Each row has a name. Each question is about the rows just above it.

G: [ -7   0   0   0 -18   9 -29   0   0 -42   0   9  11 -39]
S: [ -8  13   4   9  13   2 -26  25   3 -11   3  17   3  13]
Z: [ -6  49  -6   1  -6  32  32  32 -44  32  31  -6  -6  32]
J: [ 19  12  -4  23   0  32 -28  20 -11  28   7   2 -11  20]
A: [ 16  -6   4   6  -5  -1  -6   9 -33 -44  36  -9   3  17]
R: [  8  -2  14 -15  -1 -23  12 -23   0  -6 -19 -25   3  41]
K: [ 18 -22   1  18  10   4  14  44   1  -6  10  -1  11  10]
B: [-11  -5  -7  16   5  -7  27  19 -15  28  -1  10  -6  10]
Times [-5] occurs in Z: : 0
How many times does K hold [10]? : 3
How many times does J hold [20]? : 2
Count of [0] in G: : 6
Times [13] occurs in S: : 3
Count of [31] in Z: : 1

X: [-16 -12   5  17  14]
N: [-20 -15  14 -42   8]
H: [-15 -15 -15  38 -15]
M: [18 -3 18 -3 18]
How many times does M hold [-3]? : 2
Count of [-16] in H: : 0
How many times does M hold [19]? : 0
Times [14] occurs in X: : 1

D: [-8 -8 -8 -8]
Q: [ -9 -19 -31  -9]
V: [-37 -29 -28  23]
U: [13 13 13 13]
T: [-51   9 -51  -9]
Times [-8] occurs in D: : 4
Times [-9] occurs in Q: : 2
Times [13] occurs in U: : 4
Count of [14] in U: : 0
Count of [-28] in V: : 1
How many times does T hold [9]? : 1
Times [-29] occurs in V: : 1

Y: [ 11  19  -1   6  -5  -3   3  14   6  19  52  12   6 -18  -4  -2  52   1
   6  -3  52  -7 -13   9   4   5   9   3   3  19  -7  52  -3  17  -1   6
  -3  52   7   2  13 -12   3]
P: [ 12  24   0  13  -3  -2   7  13   1  18  14  19   5 -24  -9 -11  21   8
   1  -4   3 -21 -14  13   4   1  14   6 -11  18  -1  24  -9  -9   3   4
   4  52 -13 -15  -4 -16   2]
F: [  7  17   7  11  -5   4   1   9  -4  17  13  18  10   5  -4  -9  13   5
  -3   5  10 -11 -12  10   1  -4   8   5  -1   0   5  20 -10   0   4   2
   1  52  -5 -10   1 -14   6]
W: [ 11   3  -1   6  -5  -3   3  14   6  19   5  12   6 -18  -4  -2   5   1
   6  -3  -4  -7 -13   9   4  -2   9   3   3  -5  -7  20  -9  -1   0   5
   3  52  -1  -6   6   3  -7]
C: [  7  17   7  11  -5   4   1   9  -4  17  13  18  10  -6  -4  -9  13   5
  -3   5  10 -11 -12  10   1  -4   5   5  -1   0   5  20 -10   0   4   2
   1  52  -5 -10   1 -14   6]
E: [ 10  16   0   2  -2 -16  16   2   6  12  10  19  -6 -24 -11 -15  17  11
   7   1  -8 -13 -10  13   6  11  10   2 -16   7   2  15  -4  -1   0   6
  -2  52 -16 -15  -4 -12  -3]
How many times does C hold [-1]? : 1
Count of [52] in Y: : 5
Times [6] occurs in W: : 5
How many times does P hold [18]? : 2
How many times does Y hold [6]? : 5

Rik: [ 10 -21 -34 -14 -18  10  31 -24  57 -24  18  30 -16  -9 -15  -9 -16  21
  11  22 -12   9  10  11 -11  -5  -3]
Nef: [ -4 -21  -1 -30  12   2  34  -2 -31  -2 -25   8  48 -41 -32  -2 -41  -2
 -41 -41  14 -14   5  45 -13  11   5]
goked: [-22  -7 -52  14  -8   4 -10  33 -52  25  24 -17 -52 -42  28   2 -14 -52
   3  21  25  19  -8 -43 -51 -16  33]
Times [-51] occurs in goked: : 1
Count of [-8] in goked: : 2
Count of [9] in Rik: : 1
Times [-41] occurs in Nef: : 4
Count of [10] in Rik: : 3
Count of [-7] in goked: : 1
How many times does Rik hold [29]? : 0

Keker: [-21  15   3 -16  -9 -16 -16  -6]
nak: [-24  15   3  20  -9 -19  46  -6]
bizan: [-24   4   3  20  -6  -7   5  -6]
Lamiz: [-24  15   3  20  -9 -18  51  -6]
Bimet: [-24  15   3  17  -8 -29  46  -6]
Zanud: [-24  15   3  20 -17 -19  46  -6]
laba: [-24  15   3 -21  -4 -24  40  -6]
Count of [-16] in Keker: : 3
How many times does bizan hold [-6]? : 2

